[-10  10   7  -6  -4 -24  41 -65  -9  44 -33 -12 -34  -4   1 -12 -32 -37
 -56  20 -28 -14  19  -6 -59 -14  37  20  -1  38  -1   2 -35 -15 -61 -14
  64 -40  21 -15  62   1 -22]
bevu
[-46  34 -72 -18  19 -28  17  45 -49   3 -22  15  10  35  -3  19 -35  61
  -2  26   4  -4  12 -48 -23  -7  55  36   4 -24 -12 -93  -3 -16   8 -24
  24 -50  19 -48 -39 -77   4]
zuviz
[  5 -29 -34  -1  -9 -46  28  46 -56  27  35  47   5  29  -6 -46  51  -8
 -45 -31 -16  24  -5 -10 -60 -31  42  10 -21  41   1  30 -70 -50  38  20
   4 -53  -4 -12  -1  -3  44]
gemut
[-11   4 -25  21  18 -15  52  42 -26  55 -19  -6 -10   3 -17  33 -21  39
 -24 -13 -25 -12  10 -29 -60 -26  49  35  14  27  36  22 -17 -32  29  10
  33 -16 -45 -45 -36   5  45]
gemut
[-33   6 -27  19  13   7  29  10 -45 -10 -52  -2   7  12   2  53 -36  50
  38  43 -22   5   9 -36 -46   1  23  48  10  23  10 -42   6   3 -47 -26
  48 -69  41  -8  -6 -58  -8]
Ras
[ 29   1  14 -22  28  23  22  -9 -35  49 -18 -30   2  45 -26 -23 -28  13
 -12   1  28 -19   0 -12 -34   4  24  17 -10  -2  31  52 -39 -48 -43  -3
 -16 -26  19 -11  19  15  11]
Ras
[  0  -5 -17  -4  72 -38   7 -15 -29 -20 -10  21   0 -15   1  41  29   5
 -21  35  16 -10   5 -18 -40  -4  15  38 -42 -19  -5  42  -5 -22 -29  -4
   7  28  -9  17  -8  -8   4]
gunun
[  5  -8 -27  -2  68 -29  17 -26 -28 -23 -10  29 -22 -16  -8  43  11  -5
 -23  26  10 -29  13 -14 -44 -11  12  41 -21 -14  -2  35 -23 -12 -25 -23
   2  14  10  10  -8  13  16]
kebu
[  1 -11 -27  -2  62 -11   7 -26 -38 -16  -6  19  -9  -4  -4  46  11  -4
  -5  36  19 -18   1 -21 -29  -1  -3  29 -31  -8   0  43   9 -20 -37 -19
   4  18  15  32   0   3  -1]
Ras
[ 18  17  19  19  -7 -11  39 -21 -20  67   5 -40 -47 -12 -10  37  -9  38
 -30  19  73  -5  -7  -5 -21 -12  -9  12  -7   2  47 -41  11  -7 -88  11
   5  -6 -41 -30   0  42   5]
biko
[ -3   4  11 -22 -27  -5  60 -57   8  37 -30  15 -34  -2   6 -26 -31 -11
  -3  -6 -38 -13  -2  -6 -42  -4  18   7 -23  26   1  -8 -46 -25 -57  -6
  55 -40  19 -17  63  10 -10]
Lar
[  7   9   3 -26   9 -16  47 -71 -18  45 -23  20 -23  -9   2 -23 -34  -9
 -33  13 -26 -15   9   9 -47  -7  34  25 -12  28   8   6 -34 -23 -56  10
  46 -32  31  -5  53   9 -16]
sumam
[-21 -26  -4 -57   3 -13   9 -11  28  -1   9  12 -28  15 -14  -6   5 -15
  28  21 -59  -7  31  13  18 -18  15 -22  -1  -1 -22  82 -33   2  44  12
  23   0 -12   0   5   8  -1]
gemut
[-33   9   7 -22  -6 -77  22 -72  14  64  -9  17  -9   4   8 -47 -31 -27
 -17  -3   4   7  13  17 -21  13  47  10  11 -50 -65  -1 -19 -18 -26  11
  -9 -61  -2   3 -34  10 -45]
Gimot
[-22 -20 -49 -31  29 -45  12 -23 -21  34 -27 -36  32   0   0  -6 -45  63
 -28  16  10  14  -9  -1 -41  20 -15  63  20 -14 -27 -41   1   1 -69  -1
  34 -52  31 -44   3 -59 -10]
Boget
[-18 -13 -12 -59  12  -2   7 -34  13 -12   9   8 -28  24 -12 -20  -6 -30
  -4  16 -27  -9  34   8  13  -8  17 -15  -6 -25 -25  66 -22  11  10   2
  32   5  17  12  -2  -6 -20]
zuviz
[-20 -17  10 -48   1   2   7 -40  14  -8   0  -1 -17   4  -4 -18  -1 -13
 -18  20 -33   8  27   9  18  -2  -9 -10  -4  -4 -20  63 -29   9  11  -8
  15  -6   5  -7 -11  -3 -22]
Boget
[  8  22 -38 -77  17 -27  22 -17 -36  42   4  15  -8  20   2 -60 -27 -25
 -64 -10 -39 -42  38 -54 -22   1   4  34  -8   7 -55  30 -82 -29 -58 -25
  -2 -29  66  -4 -45  47  29]
bevu
[  4 -13   2  -8  -7 -31  43 -65  -8  40 -10   4 -27  -6   2 -27 -39 -17
 -60  10  -1 -12   7  11 -55 -16  20  17 -24  23  -3   2 -35 -22 -68   3
  46 -27   4  -4  49   3 -32]
ked
[ -60   28  -31  -33   34  -30  -10   22  -40   83   -4  -23   19    2
  -60  -15  -58   -7 -114   -5  -26  -19   14  -15  -25  -12   18    2
   -4   31  -27   46   15  -32  -27   -9  -49  -36   32  -23  -54  -15
   31]
bevu
[  7  -2   0 -18   4 -33  58 -60  10  33 -17  13 -32 -13   6 -21 -36 -32
 -27   7 -30 -22  20  26 -57 -25  31  25 -16  16  -4  -9 -61 -20 -55 -12
  35 -43  25  -7  57  23 -14]
kebu
[  7 -12 -28  -1  62 -21  -6 -23 -42 -16  -8  21   0 -13  -6  41   7  -5
 -38  18  20 -32  -1 -25 -47   6   2  38 -28 -17  -6  60   0  -9 -36  -6
   5  25  -5  26 -21   5  -1]
ked
[ 11  -4  -7 -16  43 -39   9 -42 -26 -15   3  24 -11 -37   2  49  13  -3
  -3  40   1 -21 -14 -19 -35  -3  21  24 -28 -16  -4  34   3 -11 -29 -25
  17  26  -4  10 -39   7   6]
biko
[-20 -25   2 -56   1  -8   4 -18  28  -3  -1   4 -36   9 -13  -5   3 -21
  28  14 -52  -6  26  20  16 -27  10 -19   6  -3 -24  85 -33   3  45  10
  26  -4 -13  -4   1  15 -14]
gemut
[  3  39  21  25  -8  14  11   2  -2  75   7 -34  -3   8 -12  34 -60 -12
  16  -5 -24 -24  -6 -16 -15  30 -23  28   8 -43  -5  19  28  15 -19  -1
   5 -12 -42  53  15  42 -25]
ked
[ 31  -8  -1 -26   2  37  52  42 -44  70   4   4  15  21  13  20 -53  15
  -7  -2  37 -28  12 -25 -52  34  60  40  12  18  12  46  33 -49 -18   3
  39  48  40  -6  -1  -9  63]
zuviz
[  7  -8 -24   7  74 -11  13 -31 -57 -22 -12  40 -12  -8 -14  49  22   9
 -16  33  17 -20  -1 -25 -43   4  16  48 -27  -6  11  51   6  -9 -22  -2
   7  24  12  18   6  -1  10]
sumam
[-31  12   6 -31 -12 -88   4 -49  14  74   3  26 -25 -13   6 -35 -24 -25
  -2   4  18  -8  -8  26 -10  14  22   2  -6 -53 -47   6  -4 -25 -12  -9
  -5 -48 -12 -11 -57   9 -51]
biko
[-38  -5 -19 -26  -4 -18  33  -9 -36  12 -34 -11   8   9   4  22 -36  42
   2  30 -17  27  22 -53 -37 -10  63  38  33  -7 -37 -37  -7 -13 -40  -5
  43 -66  22 -24 -63 -70  10]
Gimot
[  4   1   9 -42 -22 -35  52 -75  -1  48   1  14 -25 -32  10 -24 -32 -19
 -14  21 -35  -1  -5  11 -37 -26  38  -2 -11  28   4  -4 -32 -37 -35 -12
  61 -37  -5 -17  14  10 -17]
biko
[ 59 -32  31 -21  -5 -13  24 -20  15  51 -39 -59  25  -6  14 -20 -33   3
  91 -17   2 -22 -37  43 -38  10   8  53  32  -1  10  54 -15  11 -54  25
  -5 -13  22 -15  50  88  12]
gemut
[  8 -16  13 -23 -18 -15  56 -89   2  46  -4   1 -17 -12  11 -20 -27 -21
 -22  12 -25  12   6  14 -47 -15  49   4   4  16 -10  -8 -35 -27 -66   0
  43 -37  -4   4  46   6 -15]
Gimot
[  3 -21 -26  12  53 -31  20  -5 -37 -14 -12  35 -12 -21 -10  54  24  -1
  14  21  -5 -20   0 -25 -40 -12  13  29 -26  -8  -5  67 -10  -6  -7  -1
   1  25 -15  11 -13  11  10]
gemut
[-26  16 -22 -19  -8 -64  12 -31   3  52  -9  25 -23  -2  -5 -55 -36 -36
  -6  -9   8 -18   9  -8 -13  12  31  10  -5 -58 -49   0   6 -16  -3  -7
  -3 -27  12  -7 -79  13 -46]
zuviz
[  1  -2   7 -22 -30 -17  59 -49  -6  41 -24  24 -21  -7   6 -25 -29 -21
 -12  -4 -41 -13  -6   0 -49  -5  23   8 -20  26  -7  10 -38 -23 -62  -6
  45 -41  12 -14  63  14 -19]
Lar
[  2   3 -25  -3  71 -11  11 -31 -55 -14 -10  45  -8 -10 -12  47  16   4
 -18  39   6 -24   6 -30 -36   7  17  42 -25   0   5  50   8 -13 -17  -2
  12  24   7  22  -3  -6  12]
sumam
[-21 -22  -4 -49  16   9 -12 -44  20 -15  -1  -7 -34  25  -5 -17  -4 -22
   8  35 -13   0  29  20  20 -15  -1 -14  -5 -13 -17  60 -16  -1  21  -8
  33 -16  11  19   8  -6 -34]
Ras
[-27 -10   7 -33  11  -3  -7 -29  18  -2  -3 -13 -34  34  -6 -14   6 -26
 -25  32 -45  -4  32   5  11  -4   9  -6  13   6 -17  70 -22   4   3  -6
  43 -13  10   4  19 -15 -17]
bevu
[-27  -8  11 -50   5   2   7 -34  11  -4   0  -2 -20   9  -8 -12  -1 -12
 -19  15 -28   4  37  11  21   0  -4 -20   1  -5 -11  67 -26  11  24  -4
  16  -2  -1  -6  -2  -1 -19]
Boget
[ -24  -19  -51  -88   -3   -9   -1  -15   -9  -12   79    5  -22   13
  -37  -46   -5   16 -104   15  -73    0   18  -19   11  -17   22  -55
   -4   48   -7  -14   27  -57   40  -31  -16   16   12  -14  -14  -32
   71]
Gimot
[ 31   8  -5  19   4  44 -37 -35  20   6 -50 -42 -31 -12 -10  20 -25  -2
  20 -12 -33 -18 -25 -50 -44  15  -5  34  55   9  56 -26  14   4 -11   8
  50  -4  -6 -16 -26  33  -6]
bevu
[  9   0 -34  -8  59 -18  17 -21 -54 -21  -5  37  -4  -4 -14  38  10 -11
  -9  27  17 -28   7 -35 -42  -2  25  29 -34 -18  -9  45   1  -8 -33 -18
  10  35  14  27 -21   1   8]
zuviz
[ 13 -26  27 -13  11 -20  26 -46   1  45 -41 -12 -32  -6   2  20 -20  51
  47  17  89 -10 -15  14 -45   4  74  27  14 -11  44  19   8 -44 -27 -14
  24 -22  -8 -70 -39  25  12]
biko
[  -2  -18   15    6  -37  -15   -5  -22  -50   39   -2   43  -25  -25
   -3  -29   32   25  -79   28  106    8   16   34  -48   34   34   10
   18   31  -28   30  -23    4   41  -79   27   13    4  -39 -104   32
   27]
Boget
[  5 -27   4 -31 -13 -31  26  43 -74  69  -6  27  27 -24  29 -25  30  14
   0 -16  96  20 -12   1  -7  25  37   6 -33  13  16  39 -48 -47 -83 -10
 -95  -3  48 -33 -13  -6  29]
gunun
[-19 -25  -7 -52  12  -9 -19 -41  19 -14   2  -1 -30  20  -3 -24 -12 -15
 -25  22 -22  -9  24  14  11 -16   4  -5  -8 -14 -23  68 -22  11  12   6
  23 -10  -3  11  -9   0 -36]
ked
[-39  -4 -59 -30  54 -25  19  -7 -35  -8 -24 -11  -2  16 -14  43 -40  50
  -6  21  -9  -2   3  -3 -44  -7   9  46  11 -14 -11 -30  -3 -14 -38 -18
  47 -51  38 -27  49 -45 -21]
Ras
[  6 -10 -10  -9  51 -40   9 -46 -26 -23   2  34 -17 -30  -5  52  16   5
 -14  46  25 -21 -11 -16 -34  -4  19  28 -32 -18  -8  33   1 -15 -38 -25
   9  17  -6  -1 -39   5   1]
biko
[-61  14 -25 -31  10 -30  35  25 -30   6 -44  45   4  35 -17  52 -32  45
  14  24   8  -7  17 -43 -20   9   4  22  21  41  -9 -19   9 -43 -41  -5
  28 -39  -7 -39  22 -97  12]
Lar
[-36 -21 -16  10  31 -41  25  16 -15 -47 -12 -15  21   4 -25  26 -31  61
  26  30 -19  36 -11 -12 -22 -17  35  53  20 -26 -24 -17  13  -6  25 -37
  37 -50   1 -40  18 -67  -8]
gunun
[-26  10   7 -26   1 -74   6 -15  13  52  -2  22  -8   7  -2 -56 -24 -20
  -6  -7  12   1  12  25   0  11  18   7   2 -53 -56  28   0 -35  -2  18
 -11 -44  -8  -7 -37  17 -58]
gunun
[-33  -5 -21  -2   6 -74  -7 -42   7  50  -8  27 -20   0  -9 -49 -47 -19
 -37  -7  25 -18  -1   6 -25  19  12  23  -9 -52 -53   7  11 -22  -9  11
  -9 -37   1  -9 -52  -2 -63]
ked
[-22 -28  -5 -51   3  -7   3 -22  31   1   2   7 -35   9 -17 -11   1 -20
  25  17 -45  -5  27  19  17 -17   3 -16   7  -8 -29  81 -30   3  47  17
  28  -4 -16  -5  -4  12 -16]
gemut
[-23 -26  -7 -54  12   8  -5 -44  18 -14  -2   4 -33  22  -5 -19  -9 -19
   3  41 -15   1  28  14  17 -14   1  -7  -6   1 -19  60 -14  -3  13  -6
  27 -13  22  10  -5  -1 -29]
Ras
[  0  12  -6  41  30  51  70  46 -34  71 -38   3  11   0   1  74  -9  47
  84  36  -9 -29  12  26 -51  -3  58  53 -24  23  65  11 -12 -37 -30  -4
   8 -22  -9 -18 -19  44  49]
kebu
[  0 -10 -26  -7  63 -12   3 -25 -40 -14  -9  22  -9  -6  -2  58  13  -8
  -7  37  29 -19   3 -23 -32   0   3  26 -28 -12   0  48   7 -17 -38 -20
   6  20  11  33   4   1  -5]
Ras
[ 18 -33  14 -44   7 -74  29   5 -42  28 -38  11  22 -36  16 -23  20  13
  28 -18  70  18  26 -15 -47 -74  94  13   3  47  31  48 -30 -17 -33  28
  17  11  11  -6 -77  69  62]
gunun
[ -3   0  13 -29   2 -39  46 -58   8  37 -15   3 -16 -16   9 -25 -27 -15
 -22  18 -17   1  22  19 -40 -13  31   8 -24  14  -9   3 -39 -20 -52  -2
  48 -24   7   1  61  -2 -24]
gunun
[  4 -19 -30  -3  63 -19   4 -32 -39 -14 -11  25  -9  -9   0  44  11 -11
  -8  38  37 -20   1 -19 -36  -2   3  35 -30 -10  -2  45   9 -18 -40 -16
   1  20  12  28  -1   3  -9]
Ras
[ -6   3  11   2  -8 -20  46 -59  -2  47 -23  -2 -20   1   6 -20 -27 -36
 -38  17 -30 -10  17   1 -50  -5  34  19  -4  38  -2   4 -41 -12 -60  -9
  57 -33  24  -5  73  -1 -16]
bevu
[-29  25 -18 -71  -4 -16  -3   7 -46  48 -22  25  -6  38 -10 -36 -12  43
 -32   8  32 -17  31 -20  -5  12 -45   9  -4  51 -36 -11 -53   5 -51 -12
  15   3  36  12 -14 -36  45]
Lar
[ 36   8  20  90  14  15  23  -7 -36  47 -35   7   5  36 -18 -42  11  19
 -13  35  63 -19  11   9 -67  15  72  44 -25 -25  26  29 -39  21  18   2
  24  13 -33  -3 -80   8   2]
zuviz
[-31   7 -11 -21   7 -79  -1 -34  27  59  -1  36 -30   3  -6 -32 -30 -31
 -20   3   3 -14   2  16 -19  16  16  21   1 -56 -57   2 -19 -29 -15 -10
 -23 -57  12  -7 -51  15 -41]
kebu
[-52  -8 -41  18  36 -25  -1  -8 -21   9 -45 -34  18  -4 -10  18 -25  61
 -25  51  -4  22 -16 -32 -33   9  25  64  34  26  -1 -35  17  -7  -6 -26
  59 -43  24 -60 -33 -86  22]
bevu
[  2 -15   7 -48 -27 -78  -7 -26   9  -7 -33  33  -1 -44  -3 -75  24 -32
  68 -47  76   8  18 -17  24  28   3 -32  32 -30  15  -2 -51   0 -17  47
 -52  20  12 -39 -23  18 -32]
gunun
[-43 -25 -41 -31  22 -34  18 -12 -35  14 -44   0  16   0  11  20 -35  38
  22  55  27  22   0 -13 -27 -19  29  50  22  30 -15 -15  20 -34 -22 -26
  53 -49  23 -25 -24 -72  -3]
Ras
[ 19 -14   9  62  -7  65  11  43 -38  54 -26 -19  -1   1  -9  39 -12  21
   7  12  36 -25 -17  -6 -58  28  15  39 -12  46  76  33  59 -30 -20  18
 -19  19 -22  -9 -46  13  31]
ked
[-21 -15  13 -58  -5  -8  -3 -55  36 -14  12   2 -39  -7   6 -20  -1  -8
  14  32 -45   6  12  21  30 -17  17 -23   0 -18 -17  53 -19   4  36 -11
  49 -19  -2  -8 -43   4 -24]
biko
[  0  -6 -19   7  53 -25  21 -35 -45 -10 -12  26   3 -29  -8  35  12   4
 -38  25  22 -15   7 -24 -40   8   0  31 -31  -4   1  38  -4  -5 -31 -23
  -9  25  -4  -1 -19   4   3]
Boget
[  5  -4 -21   2  71 -24  11 -43 -51  -8 -20  43 -13 -14 -12  44  18  11
 -21  37  24 -24   0 -18 -43   5  14  47 -25   2  11  50   3 -10 -38  -8
   1  27   7  15  -5   1   6]
sumam
[  5  -7 -22  -1  80 -23  11 -49 -55 -12 -26  44 -16  -5 -12  40  14  11
  -5  43  24 -28   5 -23 -45   5  20  53 -32  -5   8  52   3 -10 -31 -12
   1  24  14  21  -1  -7   4]
sumam
[ 16   5  20 -30 -32  38  66 -50  11  49  -9 -18   9 -32  15  36 -23  14
  32  20 -57   7  -7  30 -27   2  34   4  47  67  41   0   9 -29 -64  27
  49 -29 -12 -22  29  80  24]
Gimot
[-58  -9 -40 -26  27 -41  25   5 -32  -6 -22  -5  17  17 -20  21 -52  57
 -37  41   1   2  20 -29 -24  -2  24  36   4  13 -20 -16   8  -8 -36   6
  25 -49  31 -47   1 -78  -1]
ked
[  6   2 -11 -21  -4 -22  56 -59 -20  46  -3  21 -25   6  -5 -27 -36 -32
 -37   9 -10 -11  12  -2 -61 -14  43  12 -29  19  -4  -2 -30 -22 -50  -5
  47 -19  24   4  48   3 -14]
zuviz
[-27 -20   4 -61  -6   1   9 -28  26 -15 -10  17 -39  28  -4 -23  -2  -8
   5  18 -37 -10  17  10  21 -11   5 -16  -3  -4 -29  75 -15 -10  14  -6
  34 -15  -2 -14   0  -3 -17]
Lar
[-25 -31 -61  -2  26 -67  24   0 -23  29 -15  12   4  -3  -3  12 -33  38
 -21  49 -26  -3   0  12 -66 -32  42  67   9  21  -2 -29   4   1 -22 -29
  22 -39  -3 -22 -19 -37  13]
kebu
[  4  19  43  11 -35  69  50  24 -41  93 -26 -29 -33  10   6  22 -21 -15
 -31  47  15 -14  24 -20 -26  -3  23  35  21  80  17  55  14 -54  -9 -40
  50  19 -20 -12 -48  20  46]
bevu
[-21 -22  12 -58   1 -17   1 -56  27  -7   6  14 -36  -5  -2 -18  -5  -9
  -2  33 -15   0  19  24  19 -18  20 -15  -2 -10 -23  64 -24   1  14  -3
  30 -16  -1 -16 -52   2 -23]
biko
[-32  17   0   2   6 -63   0 -18  -5  55 -20   1 -14  20  -2 -46 -23 -39
 -29  -4  -3 -15   8  -2 -16  17  24  19   6 -43 -50  20  -6 -20 -25   4
  -4 -51  22  -7 -17  -3 -49]
bevu
[  3  -9 -15  -3  68 -39  15 -17 -24 -19  -2  23   5 -17  -6  42  24   3
 -13  38  13 -10  10 -16 -37  -4  15  36 -39 -15 -10  47   2 -20 -33   4
  12  29  -9  20  -6   4   8]
gunun
[  2  -3 -10  26  64 -21   4 -17 -47 -24 -24  21  -9   2  -4  50  22 -13
 -47  43  11 -29   6 -30 -44  -2  28  38 -17   3  -4  60  -2 -13 -44 -24
  12  24  10   8   3 -16   0]
bevu
[ 11  -2 -15  -1  57 -32   6 -36 -35 -25   0  30  -8 -30  -3  52  15   9
  -9  35 -10 -24 -14 -17 -37 -15  18  27 -32 -19  -2  38   1  -9 -32 -25
  16  13 -11  14 -48   8  -2]
biko
[ 33 -34  35 -16  -8  26  53 -29 -18  16   5 -37 -22   2  -5  -6 -29 -13
 -24 -25  32   8  10 -25  -9 -48  47 -12   8  22  29  34  12 -50 -57  12
 -25   0 -10  -6  20  16  30]
Gimot
[ 38   4  51  -6  -3 -32  -4 -39  33  39 -45   2 -12 -12   5  -7   3   5
  -1  29  17 -13  -9  20 -54 -18  61  15 -10  -7   5   7 -40 -31 -56  -2
  41   8 -26  -9 -55  34 -19]
gunun
[  2 -16   6  54  -2  -5  39 -24  14  15 -30 -29 -15 -26  -5 -11  -8  69
  32  40  27   8  -8  14 -27 -29  59  17  -9  -9  30 -67  23 -30 -21  28
  92 -34 -15 -64 -99 -16   2]
biko
[-20 -14  -3 -54  18 -11  -3 -34  35  -9   1  10 -45  17  -3 -17   1 -24
 -14  23 -40 -12  33  30   6 -18   7  -2   0 -14 -21  55 -50   1  17  -6
  20 -19  12   2  -7   9 -15]
kebu
[ -33    2   -5  -26    2 -101   -3  -38   25   66    2   23  -13    0
   -7  -60  -26  -18  -14    3   17    7    5   23  -11    7   17   11
  -14  -54  -60   -1   -2  -24  -18   18  -15  -41   -7   -3  -35   12
  -58]
gunun
[ 10  -4  16 -32 -23 -40  50 -79   4  51  -3   9 -26 -32  10 -22 -30 -14
 -18  26 -26  -7  -7  21 -46 -16  44   3 -19  18   0  -5 -35 -22 -56 -14
  55 -34   6 -20  17  15 -21]
biko
